Each row is followed by its class.
[-374 -272  590  -52  190  202 -190   83   14   83 -139 -439   66 -201
  461 -107  288 -115   33   32  233 -301  -14  197  408  -50 -348 -245
 -137   23  131 -346]
k655
[-426 -225  621 -114  208  143 -186    5   72  177  -98 -392   84 -296
  419 -152  326 -140   38   27  213 -286  -82  183  390  -96 -454 -291
 -139  -45  119 -447]
k719
[ 130  -31  174  229    7  310 -146  257  241   29   55 -760 -138  -13
  220  502  -55  -55  101  136   28 -112   73  164   91  103  109   -7
  -52  148  -26   98]
k654
[ -83    6  366  105   -3  182 -134  318  277   47   65 -760  -43 -181
  226  280   72  -79  103  166  141  -84    6  228  105   76   84  -72
  -96   81   -4 -155]
k972
[-460 -206  644  -92  195  161 -144  -41   84  198 -163 -381   90 -260
  402 -141  338 -140   36   61  284 -294  -22  175  464 -107 -478 -297
 -148  -58  166 -452]
k267
[-441 -204  686  -47  185  189 -256   25   13  149 -184 -433  113 -154
  403 -106  306  -73   36   49  187 -301  -36  220  408 -134 -396 -270
 -112  -51   90 -369]
k981
[  96  -54  250  313  -93  357 -243  126  257 -110  241 -876  -62   11
  270  536   26  -52   22  -52 -109  -76   31  210    8  -15   52  -60
  -58   53 -173  -63]
k972
[ -33 -111  370  229   37  205  -17  303  220   58  297 -719 -166 -142
  287  349   33 -204   96  138   80 -150  -12  198  113   44  143  -70
 -132  183   -8 -197]
k717
[  95   -9  252  206   -2  240 -175  175  210  -25  195 -725 -107  -76
   86  466  203   32   67   23   51 -216   83  181  114   17    8   -6
   25   64  -45  -14]
k21
[-454 -208  640  -95  137  184 -219  -24   25  168 -199 -442  133 -207
  404 -130  333  -62   55   39  234 -240   29  169  471 -111 -500 -303
  -99  -80  123 -403]
k267
[-478 -213  700 -131  218  181 -171  -27   47  146 -209 -350  104 -232
  384 -165  330 -115   27  109  253 -277    0  208  442 -118 -478 -291
 -158  -88  171 -455]
k719
[-443 -264  628  -94  157  214 -142   82    9  143 -152 -397   66 -218
  467 -174  321  -92   64   37  240 -272  -37  177  443  -60 -379 -221
 -129  -30  166 -422]
k972
[-440 -219  587 -141  185  195 -156  -25  102  165 -113 -380   77 -270
  411 -173  398 -142   40   79  246 -277  -34  189  416 -113 -427 -293
 -141  -43  147 -466]
k719
[-448 -225  601 -113  184  194 -194  -10  130  137 -169 -437   84 -259
  451 -164  342  -98   41   47  250 -282  -43  199  442  -75 -397 -276
 -142  -32  152 -415]
k774
[ -16  -18  237  131 -115  238 -186  176  286 -144  -98 -766  -25 -137
  226  425  117   13   99   82  165   32  193  248  120  100   44  -95
 -101   46   18 -108]
k719
[-441 -205  627 -120  180  168 -202   29   67  150 -120 -415   78 -238
  419  -99  331  -86   27   61  212 -302  -75  204  402 -113 -455 -280
 -105  -47  139 -463]
k433
[  47    7  286  205   32  248 -101  301  192  121  151 -775  -63  -77
  146  449  -37   32  100  113   34 -143   33  168   63   39   70   -6
   -1  156  -52  100]
k267
[-462 -218  706 -106  214  167 -180   18   58  194 -134 -380   63 -267
  395 -144  344 -168   32   71  251 -322 -102  207  426 -117 -417 -272
 -158  -31  121 -425]
k981
[ -51  -74  486  256   10  243 -183  366  184  -29  116 -757  -51 -112
  297  341  -29 -114  102  139  112 -103   43  244   53   50  104 -109
 -179  173 -100  -38]
k981
[-435 -215  666  -88  219  177 -186  -30   48  162 -127 -388  104 -227
  393 -145  322 -107   36   64  212 -302  -39  188  403 -124 -455 -281
 -128  -74  129 -421]
k719
[-406 -210  662  -11  214  192 -176  -47   28  144 -119 -422   78 -130
  351  -59  312  -97   29   72  202 -328  -40  204  442 -129 -449 -250
 -103  -70  124 -391]
k655
[  23 -182  255  238 -112  363 -150  380  140 -144  208 -780 -123 -112
  406  380  107    2  103  -29  109  -77  143  209   82  100  244  -20
 -127  267  -45  -32]
k190
[ -81 -120  241  208  -81  229  -75  297  334  -20   61 -730  -59 -135
  367  286   89 -134  153  183  276  -12  141  265  226  118  170  -65
 -180  164   23 -252]
k833
[-400 -232  555  -82  197  226 -219   14   52   94 -166 -443  126 -199
  475  -80  316  -92   38   41  223 -269  -24  205  382  -81 -411 -265
 -131  -14  115 -370]
k833
[   9  -21  238   70   18  264 -172  396  221   98   26 -774  -64 -154
  303  284  -24  -56  138  217  100 -110   44  181  105  138  134  -10
  -59  171    3   48]
k654
[-444 -191  565 -127  212  216 -217  -12   50  146 -210 -386  125 -186
  400 -124  339  -56   41   73  172 -255  -20  204  409 -121 -521 -293
 -101 -102  138 -438]
k719
[  27  -94  330  186    6  301 -261  434  136  -81  191 -858    6 -121
  316  360   -8  -13  104   58  -24 -114   39  189    4   36   79  -40
  -57  150 -179   10]
k833
[-434 -198  613  -48  152  239 -229  -42   52  127 -205 -446   82 -127
  381  -16  289  -40   20   28  149 -243    6  205  436 -122 -494 -259
 -120 -102  112 -414]
k190
[-439 -267  650  -99  230  193 -233   31   -5  131 -188 -425  107 -204
  415 -198  353  -73   35   52  224 -316   -5  166  440 -119 -488 -300
  -70  -43  125 -407]
k21
[  29  -36  284  198   -4  286 -234  252  220  -78   32 -858  -20  -51
  265  468  -67   17   89   44  -21  -98   30  171   31   60  -23  -47
   -8   42  -89    5]
k717
[-499 -226  698 -160  200  153 -163  -15   87  178 -166 -401   86 -291
  387 -210  390 -113   52   84  255 -295  -55  186  486  -99 -456 -297
 -129  -67  169 -467]
k774
[-397 -250  636  -33  201  174 -198   15   50  126 -140 -413   84 -194
  431  -98  274 -110   37   32  262 -324  -52  196  438  -52 -425 -250
 -131  -24  127 -360]
k655
[-449 -219  621 -100  161  210 -240   39   32  159 -172 -426  129 -198
  423 -161  328  -35   48   29  244 -282   13  163  456 -117 -467 -277
  -89  -43  109 -376]
k267
[-434 -225  598  -67  130  180 -158  -31   64  189 -178 -402   55 -162
  424 -145  344 -121   40   49  217 -270   -9  182  480  -97 -383 -248
 -132  -64  168 -446]
k972
[-449 -213  624  -80  217  195 -200    2   78  141 -169 -397   96 -193
  423  -98  294  -54   29   63  234 -321  -67  209  420 -131 -484 -254
 -108  -75  145 -456]
k433
[ 104  -68  231  239   72  318 -241  379  187   39  190 -891  -36 -102
  377  391  -93  -47  108   72  -12 -167  -32  156  -31  127   71  -19
    9  172 -113  115]
k21
[-493 -222  685 -149  221  188 -207    1   31  124 -233 -345  146 -202
  423 -181  366  -86   33  113  311 -301   19  227  478  -97 -460 -275
 -155  -49  173 -423]
k833
[-398 -245  585  -65  168  249 -214  -12   23  121 -125 -432   86 -172
  416  -95  293  -48   56   36  159 -265  -39  178  413 -120 -459 -259
  -85  -44   95 -382]
k654
[  21 -135  293  252  -29  290    6  181  275   56  348 -678  -96 -101
  244  353   91 -100   35   30   64 -210   52  174  102   -1  116  -88
  -86  216  -61  -89]
k267
[-471 -255  700 -191  262  212 -197   86  -12  134 -119 -401  129 -303
  424 -238  380  -67   33   40  255 -334  -71  175  387  -92 -437 -287
 -128  -11  128 -389]
k190
[-472 -227  646  -88  199  182 -192   22   86  170 -203 -356   70 -234
  426 -134  327 -137   42   63  276 -292  -75  226  457  -99 -446 -267
 -168  -44  138 -450]
k981
[-423 -238  591  -78  171  171 -145  -13   84  158 -157 -370   42 -202
  429  -86  326 -131   39   87  274 -268  -20  213  469  -85 -436 -277
 -155  -30  184 -471]
k433
[-428 -212  642  -79  227  177 -197  -62   61  189  -95 -415   75 -225
  383 -136  373 -127   18   61  224 -328  -55  191  431 -129 -506 -285
  -94  -58  132 -435]
k21
[-410 -186  712  -13  255  234 -185  -66   17  176  -49 -442   72 -127
  337  -46  302  -59   15   55   75 -376  -77  184  397 -183 -443 -236
  -72  -97  106 -361]
k774
[-466 -203  610  -53  181  167 -189   -1   64  173 -216 -365  101 -154
  400 -124  318  -72   36   58  260 -278   34  191  486 -119 -477 -315
 -125  -57  160 -455]
k267
[  37  -28  151  352 -159  338 -122  160  298   20  183 -769 -110   72
  293  557   23  -92   96  118   20   14  189  264  201   59   51  -53
 -112   75  -35 -172]
k267
[-458 -210  610  -86  218  201 -173  -28   75  171 -163 -380   78 -187
  377 -131  364  -85   22   57  216 -311  -22  198  443 -132 -467 -283
 -149  -68  142 -454]
k190
[-436 -227  670  -58  197  199 -233   25    3  160 -175 -382   87 -165
  410  -90  308 -103   35   42  183 -295  -55  216  433 -115 -458 -274
 -126  -56  105 -392]
k981
[-413 -215  660  -93  233  198 -249   20    7  135 -114 -412  107 -172
  414  -84  289  -54    6   44  179 -321  -71  210  385 -136 -478 -281
  -96  -42  112 -381]
k433
[-424 -204  633  -69  196  194 -163  -51   87  162 -205 -428   53 -196
  399  -64  282 -119   33   75  171 -282  -27  190  453  -82 -448 -263
 -136  -86  172 -398]
k774
[  55 -129  225  200 -143  245 -156  292  236 -212   56 -748 -124 -163
  344  448  133   20   83  -43  222  -92  158  212   81  135  226  -49
 -107  227   29  -39]
k433
[ -13  -77  251  173  -61  294 -242  295  298  -16 -110 -792    4  -64
  360  329  -52  -89  119  161  165   -9  131  252  178  154   73  -55
 -141   83  -44  -37]
k981
[ -11  -17  249  211  -38  275 -194  337  251  104   95 -802  -94  -69
  285  425  -48  -57  112  130   71  -45   54  191  140   57   53  -46
  -67  151  -62  -27]
k267
[-479 -231  667 -144  220  187 -192   -1   -6  149 -190 -383  127 -221
  384 -133  368  -89   49   80  216 -278  -36  195  466 -133 -529 -274
 -113  -87  132 -456]
k833
[-108  -25  332  184   -1  233 -108  127  222   49  -17 -666  -28  -54
  229  385  139  -18  142  172  209  -76   87  249  236   43  -55  -66
  -92   54   59 -146]
k833
[-423 -221  588  -83  194  211 -204   14   32  140 -129 -389  104 -184
  441  -73  330  -90   39   46  197 -303  -35  204  424  -93 -466 -247
 -120  -46  126 -405]
k833
[-482 -269  691 -162  223  179 -202   94   37  120 -191 -408   96 -291
  436 -224  334  -74   52   49  245 -286  -54  179  452  -76 -434 -294
 -124  -23  145 -416]
k774
[   6 -108  325  311 -124  278  -90  197  240 -132  285 -775 -168  -59
  280  491   88 -110   56   12   10 -105  110  220   88   -4  149  -61
 -122  139  -59 -204]
k717
[-439 -216  610 -120  208  195 -237   20   27  147 -141 -454  107 -221
  394 -120  351  -57   20    3  144 -287  -60  180  385 -126 -469 -304
  -97  -58   91 -419]
k190
[-494 -185  667 -131  197  182 -209  -76  119  163 -231 -383  108 -194
  366 -134  365  -95    4   77  257 -290  -17  206  459 -117 -503 -328
 -149  -92  153 -466]
k190
[-445 -213  610 -102  176  200 -152   21   37  181 -120 -397   78 -234
  405 -139  371 -105   42   59  234 -288    3  170  450 -122 -437 -282
 -118  -32  148 -435]
k267
[-424 -242  667  -93  195  212 -245  -43   44  155 -167 -444  105 -195
  407 -173  351  -96   23   61  238 -328   -4  155  445 -117 -493 -289
  -71  -59  114 -363]
k21
[-419 -213  598  -78  187  173 -222   -4   38  152 -135 -435  117 -203
  417  -58  320  -92   46   26  175 -278  -64  190  408 -104 -493 -277
  -98  -65   95 -413]
k833
[-414 -241  643  -64  175  188 -213   27   39  110 -151 -446   84 -195
  398 -103  305  -90   44   52  252 -277  -37  197  443  -84 -427 -259
 -114  -25  108 -372]
k655
[ -52  -92  438  268  -19  292 -163  128  311   13   97 -744  -25  -53
  276  291  -16 -102   72  118   48 -188  102  186  194   17  -37  -67
 -154   10  -83  -91]
k774
[ 116  -85  227  183  -52  292 -199  408  175 -138  230 -859  -94 -166
  304  438   60   -8   76  -56   15  -86    4  180  -61  108  236  -27
  -41  220 -108   44]
k972
[ 135  -98  208  338  -45  392 -234  220  198  -52  124 -899  -98   75
  335  539  -83 -100   53   90  -79  -46  135  189   54   63   80  -71
  -42  139 -111   50]
k21
[  29  -30  185  200   52  236 -115  363  229   28   95 -766 -115 -108
  203  453    4  -47  103  111   30  -56   41  237   93   78   86  -23
 -105  118  -24 -112]
k190
[-488 -212  645 -139  217  187 -225   10   42  154 -189 -374  143 -210
  402 -141  359  -63   44   65  226 -314  -55  199  457 -130 -535 -267
 -100  -93  121 -457]
k833
[-432 -253  650  -66  191  195 -205  -54   37  156 -191 -415   88 -191
  407 -139  337 -104   42   64  245 -286    2  174  478  -94 -536 -288
  -93  -79  143 -417]
k21
[  22 -177  316  366  -97  235  -80  271  238 -223  136 -701 -124  -92
  254  395  102  -45  114    2  234  -90  183  240  168   69  153  -49
 -197  178  -44 -142]
k655
[ -33  -63  254  168  -52  283 -167  324  240    1  143 -811  -46  -82
  282  318   81  -47  110   98   26  -48   28  214  106   39   88  -67
  -43   86  -73 -179]
k972
